Below are the code and all the weights of a small trained network. Each question names an input and a class and asks about switching units off, where a switched-off unit gives its printed mean instead of its output.

import numpy as np


def w(rows, s, z=0):
    codes = np.array(rows[::2]) - 128.0
    scale = np.full(codes.shape[1], s)
    scale[-1] = z or s
    return codes * scale


def f(y):
    return y / 2 * (1 + np.tanh(0.7978845608 * (y + 0.044715 * y**3)))


def log_softmax(a):
    a = a - a.max(-1, keepdims=True)
    return a - np.log(np.exp(a).sum(-1, keepdims=True))


def net(x, mask):
    res = np.array(x, float).reshape(1, 8) / 4 @ E
    y = f(res @ A[0][:, :-1].T + A[0][:, -1])
    res = res + np.where(mask, y, B[0][:, -1]) @ B[0][:, :-1]
    return log_softmax(res[-1] @ U[:, :-1].T + U[:, -1])


A, B = {}, {}
E = w([
[123,154,121,151,130,148,108,126,117],'x0',
[88,83,132,153,107,130,98,161,102],'x1',
[142,85,124,84,110,101,113,147,92],'x2',
[154,132,128,89,148,83,170,113,162],'x3',
[134,92,67,119,199,157,102,156,181],'x4',
[46,138,68,56,115,118,49,4,178],'x5',
[58,141,68,176,122,127,255,164,9],'x6',
[116,145,122,120,138,122,171,129,199],'x7',
],0.009)
A[0] = w([
[179,88,175,234,190,18,204,178,175,230],'n1',
[210,171,242,126,69,137,97,131,154,254],'n2',
[175,158,129,161,253,117,96,199,78,248],'n3',
[176,49,87,165,174,127,163,139,102,2],'n4',
[77,75,162,188,113,86,20,151,110,212],'n5',
[106,129,44,82,147,204,181,41,89,206],'n6',
[166,152,207,126,50,118,124,115,149,87],'n7',
[65,135,202,83,47,168,121,22,128,161],'n8',
[74,133,173,59,45,117,141,91,147,102],'n9',
[119,147,80,179,144,119,110,126,75,16],'n10',
],0.0069,0.0027)
B[0] = w([
[111,91,135,110,147,204,183,146,103,254],'n1',
[68,77,190,44,171,142,84,182,93,242],'n2',
[122,45,155,127,83,220,193,207,187,217],'n3',
[185,119,84,171,159,131,103,150,96,158],'n4',
[123,153,192,73,161,157,122,56,100,199],'n5',
[2,55,188,114,175,70,163,184,139,211],'n6',
[104,106,138,92,185,80,140,170,97,171],'n7',
[125,155,192,166,180,20,58,164,120,226],'n8',
[78,177,124,160,51,91,51,113,112,178],'n9',
[109,88,100,105,99,83,176,163,148,143],'n10',
],0.0086,0.0074)
U = w([
[113,94,162,96,168,137,117,154,123,251],'0',
[192,95,143,112,143,194,94,168,189,44],'1',
[153,166,153,131,87,78,42,106,150,5],'2',
[176,114,78,108,152,147,36,1,183,119],'3',
[183,161,131,160,30,150,233,121,65,84],'4',
[188,92,15,187,153,177,145,174,110,23],'5',
[129,207,93,223,91,24,142,86,52,83],'6',
],0.0084,0.0029)

Each question gives the input, the list of numbers given to net, and the class t.
The units are the neurons (one row each of A and B). Each row of codes is followed by its name. A weight is (code - 128) times the scale printed after its matrix; where a second scale follows, it is the last column's (A, B and U).
mask holds one flag per neuron, in row order. A switched-off neuron (its flag False) gives its mean, the last column of its row in B, instead of its output. The means were averaged over made-up inputs and are rounded, as every weight is.
A unit's drop is (log p(t) with every unit on - log p(t) with that unit switched off) / (log p(t) with every unit on - log p(t) with every unit switched off).
The circuit of an input: a set's keep is (log p(t) with only the set's units on - log p(t) with every unit switched off) / (log p(t) with every unit on - log p(t) with every unit switched off). Starting from all 10 units, units are removed one at a time, each time the one whose removal leaves the highest keep (on an exact tie, the one counted first), for as long as the keep stays at least 0.8.
circuit, biggest first: the units of the circuit, biggest drop first
most important unit: the unit with the biggest drop
k most important neurons: the k neurons with the biggest drops, biggest first
drop when u is switched off: that unit's drop, to one decimal
input [-7,-8,-1,-8,4,0,2,7], class 5: most important neuron -> n2
input [2,4,3,-5,4,-3,2,3], class 5: circuit, biggest first -> n2; n6
input [-6,-7,-4,0,5,1,-4,4], class 3: circuit, biggest first -> n3; n6
input [1,8,5,8,-4,2,5,5], class 6: circuit, biggest first -> n3; n2
input [-2,2,-8,-4,-5,7,-7,5], class 2: 2 most important neurons -> n8; n9
input [-7,6,4,3,-3,-5,2,-8], class 4: circuit, biggest first -> n6; n8
input [-6,1,8,-2,4,-2,7,-5], class 5: circuit, biggest first -> n4; n2
input [-4,-7,4,3,-4,2,2,-1], class 6: circuit, biggest first -> n3; n2; n1
input [-2,-2,7,3,3,-6,-3,-5], class 1: 2 most important neurons -> n3; n6
input [-6,-1,-4,-6,-5,3,-4,-7], class 2: circuit, biggest first -> n8; n1
input [-8,-2,8,-6,-1,5,8,8], class 6: 4 most important neurons -> n2; n3; n1; n9
input [2,6,0,2,-2,1,-1,-2], class 2: 3 most important neurons -> n1; n3; n6
input [0,3,1,-3,4,-1,3,-1], class 5: 2 most important neurons -> n2; n8
input [0,1,-8,-8,-1,0,2,1], class 4: most important neuron -> n2
input [-3,-4,1,-4,-1,8,3,-5], class 6: 2 most important neurons -> n2; n3
input [-1,-5,0,-2,4,-3,8,8], class 5: 3 most important neurons -> n4; n2; n5
input [3,-1,6,-3,-8,1,-4,6], class 2: 2 most important neurons -> n9; n1
input [-4,-7,-6,-3,-7,8,-5,-4], class 2: 2 most important neurons -> n8; n9
input [-7,6,4,7,-1,-3,1,-8], class 4: drop when n6 is switched off -> 0.3
input [-2,1,7,2,2,3,-4,-5], class 3: drop when n3 is switched off -> 0.1
input [5,7,-5,-8,-5,6,-4,3], class 2: most important unit -> n8
input [-2,5,5,-1,8,3,-2,1], class 3: drop when n9 is switched off -> 0.0
